-0.7	1.7	-1.5	-1.4 Out: -1.5
-0.169	1.446	1.021	-1.831	0.059	-0.250	-0.033 Out: -0.250
0.135	0.052	-0.139	0.124 Out: -0.139
0.055	0.028	0.033	0.123	-0.133 Out: 0.123
-1.0	133.6	-170.8	-25.7	-196.0	25.0	-150.3 Out: 25.0
134.1	-45.1	106.4	76.7	-166.5	168.8	153.3 Out: 168.8
0.090	0.109	-0.149	0.047 Out: -0.149
---
[[ 1.415  1.013  0.720 -1.637]
 [ 1.380 -1.567  0.277 -1.683]] value 0.720

[-13.657  -6.538   3.550   0.493  13.965] value 3.550

[[ 0.3  2.3 -1.7 -1.5  0.2  0.2  1.8]
 [ 2.2  1.6  1.1  0.2  1.0 -0.7  1.8]] value -1.7

[[  7.72   7.28   8.04   7.11   7.87   6.97   8.10]
 [ -1.54  -4.05  -7.33  16.18  19.65   4.91 -14.33]] value 8.04

[[-2.2 -1.7 -0.4  0.8  0.5  0.0]
 [-2.0  0.3  0.1  1.7  0.8 -0.2]
 [-2.1  0.4  0.3  1.2  0.6  0.0]] value -0.4

[[ 13.71  -4.19  -8.73 -23.02   1.59]
 [ -8.99 -18.09 -11.23  16.24   6.11]
 [ 14.85  -5.59  -7.58 -23.53  -4.48]] value -8.73

[-1.60 -1.78 -1.83  1.66  1.76  1.38 -1.94] value -1.83

[12.3 16.8 -9.1  8.2] value -9.1
---
[5934 8964 3134 4180 6474 8296 7251]	8964, 8296

[[ 310 -779  750  294  339  855 -214]
 [ -25  490  589  110  315   37  143]]	855, 750

[64 86 96  7  3]	96, 86

[[ 33  32 -38  16  13]
 [ -3  50  11  29  -8]]	50, 33

[790 128 158 370 585 731 161]	790, 731

[[4485 3314 3034 4422 3173 1515 3309]
 [4352 6524 6279 3933 6309 6917 6190]
 [3167 8893 9023 2963 8214 9312 7400]]	9312, 9023

[5774 8066 5597 1545]	8066, 5774

[ 64 216  90  69  57  73]	216, 90

[ 36 -25 -41   8  33  47]	47, 36
---
[[8, -14, 25, 4, -16],
 [79, -9, 25, 35, -59]] --> -9

[-56, -70, 5, 78, -52, 52] --> -70

[13, -16, 72, 78, 4] --> -16

[-79, 24, -19, -2, 30] --> 24

[-31, 24, 61, 54] --> 24

[21, 31, 33, -59, -47, -48, 10] --> 31

[[-56, -32, -55, -46, 2],
 [24, 33, 39, 7, -2]] --> 33

[[11, 32, 62, 45, -54],
 [-8, -2, 3, -2, 6]] --> -2
---
[[-0.15 -0.02  0.13 -0.02 -0.07 -0.15]
 [ 0.18 -0.16 -0.17 -0.15  0.03 -0.04]
 [-0.06 -0.05  0.04 -0.05 -0.06 -0.07]] ans = -0.16

[-0.16  0.05 -0.01  0.13  0.03 -0.07  0.14] ans = -0.07

[[  7.5  11.2  -7.0   1.8]
 [  6.2   7.1   8.7 -16.4]
 [ 16.2 -11.5   9.0  20.6]] ans = -11.5

[-0.04  0.15 -0.08 -0.01 -0.07 -0.13] ans = -0.08

[ 1.9  0.2 -0.9 -1.1 -0.2] ans = -0.9

[[-15.229  18.081 -14.819  -9.872  -9.707 -21.409]
 [-15.229 -21.163 -14.819  -9.872 -16.880   4.679]] ans = -21.163
---
[[ 0.0 -1.7  0.0  0.0 -0.2  0.5]
 [ 0.8 -1.8  1.3  1.3  1.0  2.2]] ==> -1.8

[-0.04 -0.11 -0.02 -0.06  0.02  0.13 -0.05] ==> -0.02

[  23.79   -6.58 -138.51  137.20   52.90] ==> 23.79

[ 12.752   5.169   5.729  16.590   2.621 -18.397  -2.946] ==> 5.729

[[-1.6 -0.3 -1.6  0.0  0.1]
 [ 0.2 -0.7 -0.8  1.2 -0.1]
 [ 0.6  0.9 -0.2 -1.7 -1.2]] ==> 0.6

[[-0.73 -1.11 -0.15  0.54]
 [ 1.65  0.45  0.72 -1.78]] ==> 0.54

[[ 0.059  0.134 -0.057  0.126]
 [ 0.051  0.037  0.067  0.014]
 [-0.065 -0.124  0.014 -0.116]] ==> 0.014

[  96.636   70.877  -83.030  177.529 -120.356] ==> 96.636
---
  7   37  -11  -31   21   24  -13 Answer: -13, 7

574  268  556  662
140  972  808  302
Answer: 662, 140

128  175  219  171  139  182  143
101  117  237  136  109  173  174
 41  166  198  164  122  103  139
Answer: 143, 41

-446   651  -274  -829 Answer: -829, -446

-712  -879   117   628
-481  -359  -105   155
-470  -617  -101   297
Answer: 628, -470

 74  774  187  464  603
264  459  626  650  511
Answer: 603, 264

708  588  974  586  185  667  803 Answer: 803, 708
---
array([[ 799,  583,  216,  508,   26,  387],
       [ -72,  523,  509,  475,  922,  237],
       [-783,  313,  758,  516,  647,  774]])
387

array([[-19,  -4, -15, -24, -29,  -7],
       [  3,  26,  -7,  22,   0,   0],
       [  8,   3,  -6, -23, -18,   5]])
-7

array([[43, 52, 63, 77, 46, 68],
       [68, 65, 75, 55, 39, 48],
       [24, 57, 44, 82, 49, 70]])
68

array([[674, 684, 175, 825, 287, 382],
       [439, 685, 345, 514, 396, 537],
       [258, 620, 439, 695, 395, 279]])
382

array([[5, 2, 4, 5, 1, 7, 6],
       [4, 1, 8, 7, 4, 1, 3],
       [4, 7, 2, 6, 2, 2, 3]])
6

array([[8, 2, 5, 6, 6, 8],
       [3, 4, 6, 1, 5, 3],
       [1, 3, 4, 1, 2, 1]])
8

array([[ 358,  165,   -3, -393,  669,  118,  121],
       [-254,  -52, -165,  123, -326, -199,   33],
       [-339,  -90, -342,  208, -564, -369,  109]])
121
---
[ 36   2 -51  52 -66] ans = 36

[[ 10  18  13 -53   4]
 [ 13  15  31  28 -71]
 [  4  10   5   6   9]] ans = 10

[ 64 -41  52  71] ans = 64

[65 64 61 12] ans = 65

[-30   5  37  -3 -16 -20  68] ans = -30

[[-67   5 -26 -73 -40]
 [-29  18  -7 -41  20]
 [ -2 -63 -44  -5 -20]] ans = -67
